Below is a small trained network, with its code and all its weights. Each question gives an input and a class and asks what happens when units are switched off, that is, made to give their printed mean instead of their output.

import numpy as np


def w(rows, s, z=0):
    codes = np.array(rows[::2]) - 128.0
    scale = np.full(codes.shape[1], s)
    scale[-1] = z or s
    return codes * scale


def f(y):
    return np.maximum(y, 0)


def log_softmax(a):
    a = a - a.max(-1, keepdims=True)
    return a - np.log(np.exp(a).sum(-1, keepdims=True))


def net(x, mask):
    res = np.array(x, float).reshape(1, 3) / 4 @ E
    y = f(res @ A[0][:, :-1].T + A[0][:, -1])
    res = res + np.where(mask, y, B[0][:, -1]) @ B[0][:, :-1]
    return log_softmax(res[-1] @ U[:, :-1].T + U[:, -1])


A, B = {}, {}
E = w([
[236,101,254],'x0',
[170,245,96],'x1',
[40,254,241],'x2',
],0.0099)
A[0] = w([
[185,236,76,221],'n0',
[59,136,67,254],'n1',
[179,189,173,136],'n2',
[69,181,35,130],'n3',
[47,191,203,183],'n4',
[121,153,146,92],'n5',
[87,242,168,150],'n6',
[23,216,246,199],'n7',
[39,68,171,161],'n8',
[65,123,18,163],'n9',
[196,48,109,151],'n10',
[220,140,161,165],'n11',
[172,93,82,244],'n12',
[45,214,145,170],'n13',
[108,152,19,162],'n14',
],0.014,0.008)
B[0] = w([
[138,218,161,188],'n0',
[86,98,56,199],'n1',
[177,128,146,169],'n2',
[2,158,193,189],'n3',
[105,55,147,216],'n4',
[119,131,159,142],'n5',
[93,91,145,208],'n6',
[122,45,156,253],'n7',
[155,106,104,177],'n8',
[123,151,112,199],'n9',
[92,188,168,188],'n10',
[159,162,168,171],'n11',
[126,157,117,187],'n12',
[89,108,131,205],'n13',
[123,156,98,188],'n14',
],0.014,0.025)
U = w([
[119,146,6,222],'0',
[117,173,164,254],'1',
[85,97,76,61],'2',
[178,88,138,118],'3',
[94,195,104,64],'4',
[190,193,118,115],'5',
[78,143,148,140],'6',
[129,130,180,2],'7',
],0.02,0.0071)

Each question gives the input, the list of numbers given to net, and the class t.
The units are the neurons (one row each of A and B). Each row of codes is followed by its name. A weight is (code - 128) times the scale printed after its matrix; where a second scale follows, it is the last column's (A, B and U).
mask holds one flag per neuron, in row order. A switched-off neuron (its flag False) gives its mean, the last column of its row in B, instead of its output. The means were averaged over made-up inputs and are rounded, as every weight is.
A unit's drop is (log p(t) with every unit on - log p(t) with that unit switched off) / (log p(t) with every unit on - log p(t) with every unit switched off).
The circuit of an input: a set's keep is (log p(t) with only the set's units on - log p(t) with every unit switched off) / (log p(t) with every unit on - log p(t) with every unit switched off). Starting from the 12 units with the biggest drops (on a tie, the unit counted first), units are removed one at a time, each time the one whose removal leaves the highest keep (on an exact tie, the one counted first), for as long as the keep stays at least 0.8.
circuit, biggest first: the units of the circuit, biggest drop first
unit that matters most: the unit with the biggest drop
k most important neurons: the k neurons with the biggest drops, biggest first
drop when u is switched off: that unit's drop, to one decimal
input [5,1,-5], class 5: circuit, biggest first -> [n3, n7, n4]
input [1,-3,0], class 1: unit that matters most -> n7
input [-8,-1,0], class 0: 4 most important neurons -> [n1, n7, n10, n14]
input [2,-6,-3], class 1: circuit, biggest first -> [n7, n1, n4]
input [0,-8,0], class 0: circuit, biggest first -> [n7, n3, n4]
input [-8,0,0], class 0: 2 most important neurons -> [n1, n10]
input [-7,-2,1], class 2: 2 most important neurons -> [n3, n1]
input [-7,0,5], class 2: 2 most important neurons -> [n1, n10]
input [-4,3,-1], class 4: 2 most important neurons -> [n3, n7]
input [3,-3,-4], class 1: 2 most important neurons -> [n10, n7]
input [-4,2,-7], class 4: 2 most important neurons -> [n3, n10]
input [1,-8,4], class 3: 2 most important neurons -> [n3, n1]
input [-2,5,0], class 4: 3 most important neurons -> [n7, n0, n4]
input [-5,0,-2], class 0: unit that matters most -> n1
input [1,0,6], class 3: 3 most important neurons -> [n3, n7, n10]
input [3,5,-3], class 5: drop when n3 is switched off -> 0.1
input [-6,7,-4], class 4: drop when n3 is switched off -> 0.7
input [0,-8,5], class 2: drop when n11 is switched off -> 0.1
